Here is a tiny trained network, its code and every weight. The questions are about switching its units off for an input and a class, where a switched-off unit gives its printed mean instead of its output.

import numpy as np


def w(rows, s, z=0):
    codes = np.array(rows[::2]) - 128.0
    scale = np.full(codes.shape[1], s)
    scale[-1] = z or s
    return codes * scale


def norm(h):
    return h / np.sqrt((h * h).mean(-1, keepdims=True) + 1e-5)


def f(y):
    return np.maximum(y, 0)


def log_softmax(a):
    a = a - a.max(-1, keepdims=True)
    return a - np.log(np.exp(a).sum(-1, keepdims=True))


def net(x, mask):
    res = np.array(x, float).reshape(1, 2) / 4 @ E
    u = 0
    for l in range(3):
        y = f(norm(res) @ A[l][:, :-1].T + A[l][:, -1])
        res = res + np.where(mask[u : u + 11], y, B[l][:, -1]) @ B[l][:, :-1]
        u += 11
    return log_softmax(norm(res)[-1] @ U[:, :-1].T + U[:, -1])


A, B = {}, {}
E = w([
[222,1,139,152,108,99,46],'x0',
[168,89,111,182,169,166,155],'x1',
],0.0084)
A[0] = w([
[152,117,163,114,54,64,92,138],'0.n1',
[88,85,141,218,144,136,143,143],'0.n2',
[124,123,191,92,123,127,84,10],'0.n3',
[127,106,130,162,86,117,125,31],'0.n4',
[193,49,113,142,108,179,159,146],'0.n5',
[151,155,124,63,143,165,32,142],'0.n6',
[96,86,209,99,46,145,86,168],'0.n7',
[160,137,180,214,193,148,133,105],'0.n8',
[102,98,116,60,50,120,124,40],'0.n9',
[143,164,211,2,92,111,67,62],'0.n10',
[110,181,140,81,190,116,159,117],'0.n11',
],0.0091,0.0011)
B[0] = w([
[41,186,125,67,121,126,150,244],'0.n1',
[125,147,174,152,90,110,92,182],'0.n2',
[131,80,92,73,181,145,131,176],'0.n3',
[110,126,144,141,220,146,29,163],'0.n4',
[118,165,187,91,179,101,130,252],'0.n5',
[136,155,64,138,112,151,139,185],'0.n6',
[111,171,77,99,107,182,237,227],'0.n7',
[127,143,102,137,98,155,98,196],'0.n8',
[101,110,2,224,74,208,80,194],'0.n9',
[112,117,51,187,99,151,148,254],'0.n10',
[162,45,133,81,183,160,194,226],'0.n11',
],0.0068,0.0064)
A[1] = w([
[145,122,133,190,114,137,109,111],'1.n1',
[110,148,113,186,37,115,127,81],'1.n2',
[110,122,133,141,63,154,118,119],'1.n3',
[140,146,154,165,179,80,87,68],'1.n4',
[162,137,110,202,139,146,93,47],'1.n5',
[115,246,147,126,78,155,132,250],'1.n6',
[133,87,109,116,111,114,72,205],'1.n7',
[111,112,104,151,145,82,89,84],'1.n8',
[125,78,56,121,145,120,120,59],'1.n9',
[74,116,131,80,89,167,100,87],'1.n10',
[174,178,192,84,113,149,139,135],'1.n11',
],0.012,0.0021)
B[1] = w([
[119,145,130,125,139,101,116,152],'1.n1',
[38,75,11,222,2,174,168,173],'1.n2',
[109,58,119,139,109,106,160,166],'1.n3',
[131,151,120,187,73,130,165,194],'1.n4',
[115,100,152,42,91,71,117,161],'1.n5',
[177,153,117,143,139,72,111,254],'1.n6',
[88,172,89,145,164,163,179,186],'1.n7',
[181,120,70,158,185,91,103,147],'1.n8',
[158,116,166,52,100,71,110,202],'1.n9',
[170,123,178,126,104,198,79,211],'1.n10',
[145,93,92,108,164,86,141,180],'1.n11',
],0.01,0.0069)
A[2] = w([
[203,137,125,113,137,241,86,5],'2.n1',
[169,126,195,22,133,97,55,239],'2.n2',
[56,111,115,88,223,94,217,135],'2.n3',
[75,157,114,146,73,201,227,198],'2.n4',
[77,132,117,163,36,174,95,63],'2.n5',
[134,122,89,70,162,149,123,167],'2.n6',
[35,132,141,43,125,87,197,166],'2.n7',
[150,160,92,124,150,160,121,149],'2.n8',
[106,150,122,252,123,186,174,169],'2.n9',
[94,191,151,86,192,92,151,110],'2.n10',
[169,2,182,159,142,179,78,52],'2.n11',
],0.0082,0.0019)
B[2] = w([
[127,164,114,199,154,132,35,147],'2.n1',
[69,160,130,159,114,206,116,177],'2.n2',
[135,60,163,91,110,105,161,218],'2.n3',
[150,108,146,151,104,119,134,254],'2.n4',
[107,103,74,225,79,93,173,192],'2.n5',
[87,186,145,70,176,138,186,188],'2.n6',
[168,1,77,102,170,57,129,197],'2.n7',
[99,135,172,111,129,164,90,172],'2.n8',
[108,168,121,136,90,144,75,184],'2.n9',
[172,90,68,101,169,84,109,189],'2.n10',
[196,223,66,154,173,95,152,145],'2.n11',
],0.0093,0.008)
U = w([
[234,183,125,204,159,39,90,145],'0',
[167,42,112,17,214,81,207,147],'1',
[69,103,192,158,73,109,102,103],'2',
[143,127,202,142,154,211,156,118],'3',
[54,230,102,73,172,197,42,128],'4',
[86,71,12,150,6,140,164,139],'5',
[90,108,126,119,129,138,125,8],'6',
],0.017,0.016)

Each question gives the input, the list of numbers given to net, and the class t.
The units are the neurons (one row each of A and B). Each row of codes is followed by its name. A weight is (code - 128) times the scale printed after its matrix; where a second scale follows, it is the last column's (A, B and U).
mask holds one flag per neuron, layer by layer. A switched-off neuron (its flag False) gives its mean, the last column of its row in B, instead of its output. The means were averaged over made-up inputs and are rounded, as every weight is.
A unit's drop is (log p(t) with every unit on - log p(t) with that unit switched off) / (log p(t) with every unit on - log p(t) with every unit switched off).
unit that matters most: the unit with the biggest drop
k most important neurons: the k neurons with the biggest drops, biggest first
k most important neurons of layer l: the k neurons of layer l with the biggest drops, biggest first
drop when u is switched off: that unit's drop, to one decimal
input [-6,8], class 3: most important neuron of layer 2 : (2.n7)
input [-6,-6], class 1: 3 most important neurons of layer 0 : (0.n11, 0.n8, 0.n2)
input [-5,6], class 1: 4 most important neurons : (1.n10, 0.n9, 1.n2, 0.n11)
input [1,0], class 4: 2 most important neurons : (0.n11, 1.n10)
input [6,-3], class 4: 4 most important neurons : (0.n3, 0.n4, 1.n10, 0.n5)
input [8,2], class 1: 2 most important neurons : (1.n7, 1.n10)
input [-4,7], class 1: 3 most important neurons : (1.n10, 1.n2, 1.n4)
input [-5,8], class 3: 2 most important neurons : (1.n9, 0.n1)
input [6,1], class 1: 2 most important neurons : (0.n9, 1.n7)
input [4,2], class 0: 2 most important neurons of layer 2 : (2.n9, 2.n7)
input [8,-4], class 4: 3 most important neurons : (0.n3, 0.n4, 1.n10)
input [5,2], class 0: 4 most important neurons of layer 1 : (1.n4, 1.n9, 1.n5, 1.n2)
input [7,0], class 4: 2 most important neurons : (0.n1, 0.n11)
input [6,4], class 0: unit that matters most : 0.n5
input [4,3], class 0: 3 most important neurons : (1.n4, 0.n5, 1.n2)
input [8,1], class 1: 2 most important neurons : (1.n10, 1.n7)
input [3,2], class 0: 2 most important neurons : (1.n4, 0.n11)
input [-2,3], class 3: 2 most important neurons of layer 1 : (1.n9, 1.n5)
input [3,1], class 4: 2 most important neurons of layer 0 : (0.n1, 0.n11)
input [3,8], class 0: unit that matters most : 1.n4
input [2,6], class 0: 2 most important neurons of layer 1 : (1.n4, 1.n9)
input [1,3], class 0: drop when 0.n5 is switched off : 0.5
input [3,-1], class 4: drop when 0.n3 is switched off : 0.0
